Below is a small trained network, with its code and all its weights. Each question gives an input and a target symbol and asks what happens when units are switched off, that is, made to give their printed mean instead of their output.

import numpy as np


def w(rows, s, z=0):
    codes = np.array(rows[::2]) - 128.0
    scale = np.full(codes.shape[1], s)
    scale[-1] = z or s
    return codes * scale


def norm(h):
    return h / np.sqrt((h * h).mean(-1, keepdims=True) + 1e-5)


def f(y):
    return np.maximum(y, 0)


def softmax(a):
    e = np.exp(a - a.max(-1, keepdims=True))
    return e / e.sum(-1, keepdims=True)


def log_softmax(a):
    a = a - a.max(-1, keepdims=True)
    return a - np.log(np.exp(a).sum(-1, keepdims=True))


def net(x, mask):
    ids = ['αβγεζθμπστφψ'.index(c) for c in x.split()]
    T = len(ids)
    res = E[ids] + P[:T]
    u = 0
    for l in range(2):
        q, k, v = (norm(res) @ M[l].T for M in (Q, K, V))
        z = softmax(np.where(np.tri(T) > 0, q @ k.T / 4**0.5, -1e9)) @ v
        res = res + np.where(mask[u], z, O[l][:, -1]) @ O[l][:, :-1]
        u += 1
        y = f(norm(res) @ A[l][:, :-1].T + A[l][:, -1])
        res = res + np.where(mask[u : u + 12], y, B[l][:, -1]) @ B[l][:, :-1]
        u += 12
    return log_softmax(norm(res)[-1] @ U[:, :-1].T + U[:, -1])


Q, K, V, O, A, B = {}, {}, {}, {}, {}, {}
E = w([
[116,134,86,94,131],'α',
[97,150,157,129,116],'β',
[211,199,146,112,163],'γ',
[129,102,150,90,101],'ε',
[100,255,119,135,152],'ζ',
[106,90,125,156,150],'θ',
[153,184,171,168,108],'μ',
[175,119,76,111,123],'π',
[139,196,65,133,113],'σ',
[121,206,150,82,176],'τ',
[115,88,139,142,119],'φ',
[184,126,131,144,114],'ψ',
],0.0063)
P = w([
[133,245,21,193,242],'0',
[175,201,79,153,227],'1',
[184,229,144,109,198],'2',
[176,234,147,150,127],'3',
[130,212,157,167,75],'4',
[125,205,141,197,2],'5',
[104,132,147,224,38],'6',
],0.00059)
Q[0] = w([
[93,45,126,152,2],'L0H1',
[180,246,137,123,184],'L0H1',
[66,39,140,153,16],'L0H1',
[106,99,124,187,10],'L0H1',
],0.0036)
K[0] = w([
[112,75,148,16,22],'L0H1',
[83,122,55,217,254],'L0H1',
[150,84,140,48,33],'L0H1',
[89,55,138,58,65],'L0H1',
],0.0036)
V[0] = w([
[84,133,178,31,33],'L0H1',
[197,176,141,73,2],'L0H1',
[79,204,89,188,103],'L0H1',
[95,77,211,132,119],'L0H1',
],0.0025)
O[0] = w([
[236,64,208,103,193,3],'L0H1',
[126,128,183,75,250,18],'L0H1',
[126,134,15,187,136,191],'L0H1',
[132,17,169,161,93,106],'L0H1',
],0.0025,0.00053)
A[0] = w([
[177,49,208,4,194,3],'L0N1',
[161,87,228,136,155,78],'L0N2',
[129,130,124,129,128,92],'L0N3',
[89,148,125,131,122,70],'L0N4',
[127,205,149,142,157,148],'L0N5',
[120,114,88,87,86,17],'L0N6',
[143,191,65,75,182,120],'L0N7',
[129,130,128,123,127,105],'L0N8',
[174,131,128,129,129,132],'L0N9',
[104,125,133,136,129,126],'L0N10',
[147,124,124,128,119,107],'L0N11',
[110,119,142,150,229,94],'L0N12',
],0.0038,0.0014)
B[0] = w([
[107,160,53,204,253,237],'L0N1',
[134,78,145,107,121,223],'L0N2',
[125,129,127,128,128,128],'L0N3',
[142,139,118,114,137,164],'L0N4',
[149,146,153,81,142,249],'L0N5',
[139,108,130,93,107,148],'L0N6',
[145,118,187,94,133,249],'L0N7',
[127,127,129,129,128,128],'L0N8',
[132,134,135,114,145,173],'L0N9',
[138,127,133,119,129,167],'L0N10',
[130,132,127,119,135,139],'L0N11',
[140,148,115,104,105,199],'L0N12',
],0.0061,0.0015)
Q[1] = w([
[211,189,155,75,83],'L1H1',
[253,118,73,141,155],'L1H1',
[115,48,69,192,186],'L1H1',
[185,164,176,87,60],'L1H1',
],0.0069)
K[1] = w([
[118,120,134,135,254],'L1H1',
[57,189,86,96,198],'L1H1',
[95,167,102,98,12],'L1H1',
[112,99,142,137,228],'L1H1',
],0.0066)
V[1] = w([
[195,82,74,137,187],'L1H1',
[160,146,117,81,2],'L1H1',
[67,133,111,53,165],'L1H1',
[207,203,140,136,143],'L1H1',
],0.0037)
O[1] = w([
[198,31,74,151,181,174],'L1H1',
[199,179,140,25,3,11],'L1H1',
[37,102,72,87,126,179],'L1H1',
[121,125,91,208,23,246],'L1H1',
],0.0033,0.0013)
A[1] = w([
[158,168,164,141,118,122],'L1N1',
[136,3,236,93,157,96],'L1N2',
[198,117,186,157,78,56],'L1N3',
[99,129,153,117,103,60],'L1N4',
[130,122,153,129,205,66],'L1N5',
[51,155,123,51,107,127],'L1N6',
[105,141,224,143,133,3],'L1N7',
[111,47,63,103,86,176],'L1N8',
[100,97,197,175,118,108],'L1N9',
[144,96,91,124,220,62],'L1N10',
[108,119,79,195,241,151],'L1N11',
[151,178,98,108,114,149],'L1N12',
],0.0047,0.0025)
B[1] = w([
[111,84,111,166,124,159],'L1N1',
[122,70,254,136,143,167],'L1N2',
[96,50,107,144,139,148],'L1N3',
[105,106,103,145,108,133],'L1N4',
[111,102,92,136,61,161],'L1N5',
[83,41,116,143,117,167],'L1N6',
[149,126,48,144,140,138],'L1N7',
[166,164,133,86,198,189],'L1N8',
[138,140,112,150,196,157],'L1N9',
[67,107,113,202,108,181],'L1N10',
[121,114,91,170,235,253],'L1N11',
[119,69,136,139,125,170],'L1N12',
],0.005,0.0043)
U = w([
[109,58,82,26,122,77],'α',
[24,98,159,141,57,136],'β',
[208,174,170,105,118,252],'γ',
[132,123,141,127,130,9],'ε',
[85,232,145,126,121,114],'ζ',
[119,133,68,167,207,212],'θ',
[152,189,180,221,69,129],'μ',
[212,110,72,67,124,105],'π',
[139,185,43,121,72,129],'σ',
[96,178,181,58,142,166],'τ',
[137,62,254,129,165,89],'φ',
[216,39,96,172,62,56],'ψ',
],0.0091,0.0031)

Each question gives the input, a string of symbols that net reads in full, and the target symbol t.
The units are the heads (4 rows each of Q, K, V and O) and the neurons (one row each of A and B). Each row of codes is followed by its name. A weight is (code - 128) times the scale printed after its matrix; where a second scale follows, it is the last column's (O, A, B and U).
mask holds one flag per unit, layer by layer, with each layer's heads first. A switched-off unit (its flag False) gives its mean, the last column of its rows in O or B, instead of its output. The means were averaged over made-up inputs and are rounded, as every weight is.
A unit's drop is (log p(t) with every unit on - log p(t) with that unit switched off) / (log p(t) with every unit on - log p(t) with every unit switched off).
The circuit of an input: a set's keep is (log p(t) with only the set's units on - log p(t) with every unit switched off) / (log p(t) with every unit on - log p(t) with every unit switched off). Starting from the 12 units with the biggest drops (on a tie, the unit counted first), units are removed one at a time, each time the one whose removal leaves the highest keep (on an exact tie, the one counted first), for as long as the keep stays at least 0.8.
circuit, biggest first: the units of the circuit, biggest drop first
unit that matters most: the unit with the biggest drop
top k neurons: the k neurons with the biggest drops, biggest first
top k neurons in layer l: the k neurons of layer l with the biggest drops, biggest first
drop when u is switched off: that unit's drop, to one decimal
input β γ β θ ε α α, target φ: circuit, biggest first => [L0N7, L0N1, L1N2, L0H1]
input θ θ μ θ θ α, target α: unit that matters most => L0H1
input θ ψ ε θ, target φ: top 3 neurons => [L1N2, L0N1, L0N2]
input μ θ β ψ, target ψ: top 4 neurons in layer 0 => [L0N1, L0N5, L0N7, L0N12]
input β β φ, target φ: top 2 neurons in layer 1 => [L1N2, L1N11]
input μ θ α α, target α: circuit, biggest first => [L0N1, L1N11]
input γ β θ α ψ σ, target σ: circuit, biggest first => [L0N1, L1N11]
input γ γ β θ β θ, target β: circuit, biggest first => [L1H1, L0N1]
input θ θ β, target β: circuit, biggest first => [L0H1, L1N11]
input ψ β ψ ψ φ π, target π: top 2 neurons => [L0N1, L1N8]
input θ θ θ θ β α θ, target β: circuit, biggest first => [L0N1, L1H1, L1N11]
input μ ψ β, target β: top 3 neurons => [L0N1, L1N11, L0N5]
input φ θ σ τ, target τ: top 2 neurons in layer 1 => [L1N11, L1N6]
input θ μ θ, target μ: unit that matters most => L1H1
input ε π ψ σ μ β β, target φ: top 2 neurons in layer 0 => [L0N2, L0N1]
input θ α τ θ, target α: top 3 neurons => [L0N1, L1N11, L1N6]
input σ α ψ θ ψ ψ θ, target ψ: top 3 neurons in layer 1 => [L1N11, L1N3, L1N10]
input τ θ α θ π, target π: top 3 neurons => [L0N1, L1N11, L1N8]
input θ α θ, target α: top 2 neurons => [L0N1, L1N11]
input θ π π θ, target π: top neuron in layer 0 => [L0N1]
input θ θ σ θ ψ θ, target ψ: drop when L1N3 is switched off => 0.2
input β θ μ ψ, target ψ: drop when L1N11 is switched off => 0.4
input ψ θ φ, target φ: drop when L1N2 is switched off => 0.4
